Below are the code and all the weights of a small trained network. Each question names an input and a target symbol and asks about switching units off, where a switched-off unit gives its printed mean instead of its output.

import numpy as np


def w(rows, s, z=0):
    codes = np.array(rows[::2]) - 128.0
    scale = np.full(codes.shape[1], s)
    scale[-1] = z or s
    return codes * scale


def norm(h):
    return h / np.sqrt((h * h).mean(-1, keepdims=True) + 1e-5)


def f(y):
    return y / 2 * (1 + np.tanh(0.7978845608 * (y + 0.044715 * y**3)))


def softmax(a):
    e = np.exp(a - a.max(-1, keepdims=True))
    return e / e.sum(-1, keepdims=True)


def log_softmax(a):
    a = a - a.max(-1, keepdims=True)
    return a - np.log(np.exp(a).sum(-1, keepdims=True))


def net(x, mask):
    ids = ['βγεηθλμξπσφψω'.index(c) for c in x.split()]
    T = len(ids)
    res = E[ids] + P[:T]
    u = 0
    for l in range(3):
        q, k, v = (norm(res) @ M[l].T for M in (Q, K, V))
        z = softmax(np.where(np.tri(T) > 0, q @ k.T / 2**0.5, -1e9)) @ v
        res = res + np.where(mask[u], z, O[l][:, -1]) @ O[l][:, :-1]
        u += 1
        y = f(norm(res) @ A[l][:, :-1].T + A[l][:, -1])
        res = res + np.where(mask[u : u + 12], y, B[l][:, -1]) @ B[l][:, :-1]
        u += 12
    return log_softmax(norm(res)[-1] @ U[:, :-1].T + U[:, -1])


Q, K, V, O, A, B = {}, {}, {}, {}, {}, {}
E = w([
[250,92,189,92],'β',
[117,123,157,155],'γ',
[121,126,153,167],'ε',
[170,110,126,74],'η',
[154,136,170,136],'θ',
[181,138,163,95],'λ',
[127,62,94,109],'μ',
[155,128,211,159],'ξ',
[125,124,192,237],'π',
[137,180,236,129],'σ',
[128,140,123,202],'φ',
[138,198,132,112],'ψ',
[148,165,118,171],'ω',
],0.026)
P = w([
[2,88,46,14],'0',
[185,129,87,113],'1',
[192,141,112,164],'2',
[179,138,126,182],'3',
[159,133,141,197],'4',
[131,125,156,209],'5',
[128,126,160,204],'6',
],0.0064)
Q[0] = w([
[134,7,174,84],'L0H1',
[253,223,192,245],'L0H1',
],0.0059)
K[0] = w([
[222,51,202,86],'L0H1',
[152,255,187,157],'L0H1',
],0.0071)
V[0] = w([
[140,254,156,185],'L0H1',
[100,116,116,101],'L0H1',
],0.0086)
O[0] = w([
[45,102,155,1,2],'L0H1',
[70,149,92,75,78],'L0H1',
],0.0088,0.0017)
A[0] = w([
[102,85,58,81,56],'L0N1',
[69,100,112,113,107],'L0N2',
[187,80,143,125,78],'L0N3',
[156,101,126,175,85],'L0N4',
[167,129,246,154,150],'L0N5',
[125,98,126,159,65],'L0N6',
[107,132,110,191,4],'L0N7',
[103,103,155,130,71],'L0N8',
[156,150,62,110,138],'L0N9',
[118,64,62,62,172],'L0N10',
[121,112,199,68,195],'L0N11',
[166,195,138,123,223],'L0N12',
],0.013,0.0032)
B[0] = w([
[254,174,91,108,130],'L0N1',
[244,128,138,57,121],'L0N2',
[180,127,100,135,210],'L0N3',
[160,123,52,22,174],'L0N4',
[177,98,190,160,254],'L0N5',
[154,160,46,72,136],'L0N6',
[187,170,138,156,139],'L0N7',
[154,141,168,106,127],'L0N8',
[128,207,203,145,171],'L0N9',
[218,156,111,155,166],'L0N10',
[59,121,159,168,194],'L0N11',
[27,90,186,129,189],'L0N12',
],0.0075,0.0079)
Q[1] = w([
[184,98,230,254],'L1H1',
[198,24,220,206],'L1H1',
],0.0082)
K[1] = w([
[248,73,115,167],'L1H1',
[254,117,171,146],'L1H1',
],0.013)
V[1] = w([
[121,244,79,141],'L1H1',
[73,177,167,96],'L1H1',
],0.011)
O[1] = w([
[63,19,220,165,110],'L1H1',
[205,3,179,195,3],'L1H1',
],0.0049,0.0066)
A[1] = w([
[105,204,81,130,206],'L1N1',
[177,133,146,141,111],'L1N2',
[126,125,126,246,76],'L1N3',
[190,125,123,75,39],'L1N4',
[132,137,103,151,1],'L1N5',
[82,69,136,144,52],'L1N6',
[104,101,126,111,186],'L1N7',
[177,233,56,52,127],'L1N8',
[153,68,131,69,179],'L1N9',
[174,185,141,114,168],'L1N10',
[167,137,209,179,159],'L1N11',
[101,82,115,230,103],'L1N12',
],0.013,0.0045)
B[1] = w([
[63,189,200,205,161],'L1N1',
[95,22,123,95,170],'L1N2',
[219,179,253,92,148],'L1N3',
[89,73,149,221,165],'L1N4',
[126,171,201,60,118],'L1N5',
[89,194,69,198,127],'L1N6',
[136,147,60,227,128],'L1N7',
[176,220,189,82,246],'L1N8',
[116,73,15,198,147],'L1N9',
[84,62,173,116,202],'L1N10',
[159,46,111,17,224],'L1N11',
[193,251,212,183,140],'L1N12',
],0.0078,0.011)
Q[2] = w([
[199,83,191,78],'L2H1',
[82,254,92,69],'L2H1',
],0.0086)
K[2] = w([
[176,96,110,115],'L2H1',
[145,116,253,83],'L2H1',
],0.0084)
V[2] = w([
[2,126,227,77],'L2H1',
[177,81,102,179],'L2H1',
],0.0088)
O[2] = w([
[60,144,238,47,2],'L2H1',
[125,1,73,241,110],'L2H1',
],0.006,0.00076)
A[2] = w([
[124,228,158,96,122],'L2N1',
[183,149,73,171,108],'L2N2',
[64,128,169,117,180],'L2N3',
[66,91,115,100,2],'L2N4',
[123,139,109,124,2],'L2N5',
[85,86,70,85,146],'L2N6',
[197,248,119,98,137],'L2N7',
[186,61,123,78,127],'L2N8',
[88,150,128,168,138],'L2N9',
[179,155,141,177,102],'L2N10',
[160,213,126,107,4],'L2N11',
[104,93,98,61,216],'L2N12',
],0.016,0.0054)
B[2] = w([
[100,108,128,239,197],'L2N1',
[121,48,75,78,169],'L2N2',
[114,142,45,113,180],'L2N3',
[143,218,121,50,128],'L2N4',
[157,184,232,128,113],'L2N5',
[185,236,110,140,132],'L2N6',
[152,208,93,123,254],'L2N7',
[104,93,87,165,239],'L2N8',
[194,88,120,166,122],'L2N9',
[223,145,135,1,179],'L2N10',
[138,239,202,130,155],'L2N11',
[74,188,122,109,167],'L2N12',
],0.011,0.0096)
U = w([
[147,247,196,196,237],'β',
[99,140,130,135,125],'γ',
[111,66,87,42,28],'ε',
[47,147,106,213,130],'η',
[151,134,86,229,53],'θ',
[131,100,120,134,227],'λ',
[78,136,188,99,69],'μ',
[192,116,221,119,119],'ξ',
[136,128,97,217,92],'π',
[182,41,56,203,48],'σ',
[155,60,187,103,2],'φ',
[224,152,20,99,56],'ψ',
[38,213,111,88,179],'ω',
],0.014,0.0046)

Each question gives the input, a string of symbols that net reads in full, and the target symbol t.
The units are the heads (2 rows each of Q, K, V and O) and the neurons (one row each of A and B). Each row of codes is followed by its name. A weight is (code - 128) times the scale printed after its matrix; where a second scale follows, it is the last column's (O, A, B and U).
mask holds one flag per unit, layer by layer, with each layer's heads first. A switched-off unit (its flag False) gives its mean, the last column of its rows in O or B, instead of its output. The means were averaged over made-up inputs and are rounded, as every weight is.
A unit's drop is (log p(t) with every unit on - log p(t) with that unit switched off) / (log p(t) with every unit on - log p(t) with every unit switched off).
The circuit of an input: a set's keep is (log p(t) with only the set's units on - log p(t) with every unit switched off) / (log p(t) with every unit on - log p(t) with every unit switched off). Starting from the 12 units with the biggest drops (on a tie, the unit counted first), units are removed one at a time, each time the one whose removal leaves the highest keep (on an exact tie, the one counted first), for as long as the keep stays at least 0.8.
circuit, biggest first: the units of the circuit, biggest drop first
unit that matters most: the unit with the biggest drop
top k neurons: the k neurons with the biggest drops, biggest first
top k neurons in layer l: the k neurons of layer l with the biggest drops, biggest first
input η λ η η ψ η γ, target ω: circuit, biggest first => L0H1
input ε π ξ β η, target β: circuit, biggest first => L1N11; L2N2
input π η μ μ ψ λ, target ω: circuit, biggest first => L0H1; L1H1; L0N11
input μ η η λ λ, target σ: top 2 neurons => L0N5; L2N8
input φ η π η, target ξ: top 3 neurons in layer 0 => L0N10; L0N5; L0N9
input η λ θ μ γ, target σ: top 2 neurons => L1N8; L1N11
input η η ω η, target η: top 2 neurons in layer 0 => L0N12; L0N9
input μ η ξ λ μ η ε, target σ: top 2 neurons => L1N8; L2N8
input π η μ ε, target σ: top 2 neurons in layer 0 => L0N5; L0N4
input μ π λ η, target β: top 4 neurons in layer 1 => L1N8; L1N11; L1N1; L1N7
input η η ψ λ ψ ω, target η: top 2 neurons => L0N4; L0N11
input μ η π ω λ η γ, target ε: top 3 neurons => L0N5; L1N8; L1N11
input η ψ θ, target ω: top 2 neurons => L2N3; L1N8
input μ ψ γ φ, target ω: top 2 neurons in layer 2 => L2N3; L2N8
input π μ η σ η μ, target β: top neuron in layer 1 => L1N8
input η π η, target ξ: top 3 neurons in layer 0 => L0N10; L0N9; L0N5
input μ μ η θ ξ μ, target β: top 2 neurons in layer 1 => L1N11; L1N8
input η μ μ ξ σ σ λ, target η: top 3 neurons => L0N5; L2N10; L0N4
input ξ μ ψ λ, target ω: top 2 neurons => L0N11; L2N12
input η μ η θ, target σ: unit that matters most => L2H1
input η β η λ γ η λ, target ε: top 4 neurons => L1N11; L0N5; L2N1; L2N12
input λ π β η γ ξ, target φ: top 2 neurons in layer 1 => L1N11; L1N8
input θ γ η λ η π π, target ξ: top 2 neurons in layer 1 => L1N11; L1N8
